Here is a tiny trained network, its code and every weight. The questions are about switching its units off for an input and a class, where a switched-off unit gives its printed mean instead of its output.

import numpy as np


def w(rows, s, z=0):
    codes = np.array(rows[::2]) - 128.0
    scale = np.full(codes.shape[1], s)
    scale[-1] = z or s
    return codes * scale


def f(y):
    return y / 2 * (1 + np.tanh(0.7978845608 * (y + 0.044715 * y**3)))


def log_softmax(a):
    a = a - a.max(-1, keepdims=True)
    return a - np.log(np.exp(a).sum(-1, keepdims=True))


def net(x, mask):
    res = np.array(x, float).reshape(1, 2) / 4 @ E
    y = f(res @ A[0][:, :-1].T + A[0][:, -1])
    res = res + np.where(mask, y, B[0][:, -1]) @ B[0][:, :-1]
    return log_softmax(res[-1] @ U[:, :-1].T + U[:, -1])


A, B = {}, {}
E = w([
[201,68,13,184,158,213],'x0',
[190,254,170,241,109,128],'x1',
],0.0084)
A[0] = w([
[128,58,43,210,159,207,104],'neuron 1',
[212,181,172,202,82,137,134],'neuron 2',
[54,5,84,76,194,121,116],'neuron 3',
[168,96,31,178,160,229,95],'neuron 4',
[73,70,87,36,127,157,118],'neuron 5',
[165,192,109,214,115,67,98],'neuron 6',
[46,139,210,96,82,44,95],'neuron 7',
[196,102,52,165,182,199,139],'neuron 8',
[175,108,66,174,104,154,245],'neuron 9',
[51,138,254,112,119,81,108],'neuron 10',
[165,162,144,200,122,120,89],'neuron 11',
[205,252,140,223,85,174,127],'neuron 12',
[92,142,172,109,68,68,191],'neuron 13',
],0.0078,0.013)
B[0] = w([
[167,173,83,91,89,88,182],'neuron 1',
[111,77,113,139,178,95,186],'neuron 2',
[90,102,110,115,176,90,196],'neuron 3',
[154,170,92,100,89,90,183],'neuron 4',
[68,88,91,174,199,93,177],'neuron 5',
[79,98,26,153,156,36,158],'neuron 6',
[163,182,83,68,95,52,174],'neuron 7',
[183,170,147,84,94,102,195],'neuron 8',
[163,121,212,91,147,156,247],'neuron 9',
[164,166,124,102,101,100,178],'neuron 10',
[99,116,43,167,125,10,143],'neuron 11',
[93,115,117,136,183,106,210],'neuron 12',
[159,159,177,78,135,160,198],'neuron 13',
],0.013)
U = w([
[199,191,93,75,54,97,71],'0',
[71,78,76,156,224,96,154],'1',
[174,118,248,108,169,237,255],'2',
[126,89,121,192,69,160,84],'3',
[118,105,114,183,113,180,79],'4',
[108,125,96,175,127,198,84],'5',
],0.012,0.0063)

Each question gives the input, the list of numbers given to net, and the class t.
The units are the neurons (one row each of A and B). Each row of codes is followed by its name. A weight is (code - 128) times the scale printed after its matrix; where a second scale follows, it is the last column's (A, B and U).
mask holds one flag per neuron, in row order. A switched-off neuron (its flag False) gives its mean, the last column of its row in B, instead of its output. The means were averaged over made-up inputs and are rounded, as every weight is.
A unit's drop is (log p(t) with every unit on - log p(t) with that unit switched off) / (log p(t) with every unit on - log p(t) with every unit switched off).
The circuit of an input: a set's keep is (log p(t) with only the set's units on - log p(t) with every unit switched off) / (log p(t) with every unit on - log p(t) with every unit switched off). Starting from the 12 units with the biggest drops (on a tie, the unit counted first), units are removed one at a time, each time the one whose removal leaves the highest keep (on an exact tie, the one counted first), for as long as the keep stays at least 0.8.
units of the circuit, in order: the units of the circuit, biggest drop first
top k neurons: the k neurons with the biggest drops, biggest first
drop of u: that unit's drop, to one decimal
input [1,3], class 2: top 2 neurons	(neuron 5; neuron 3)
input [-3,2], class 2: units of the circuit, in order	(neuron 1; neuron 4; neuron 13)
input [5,-5], class 0: top 2 neurons	(neuron 1; neuron 8)
input [6,-6], class 0: units of the circuit, in order	(neuron 1)
input [7,8], class 1: top 2 neurons	(neuron 12; neuron 2)
input [-6,7], class 1: top 4 neurons	(neuron 12; neuron 2; neuron 6; neuron 8)
input [0,-3], class 2: drop of neuron 2	0.1
input [2,2], class 2: drop of neuron 5	0.0
input [3,3], class 2: drop of neuron 5	0.2
input [2,1], class 2: drop of neuron 5	0.0
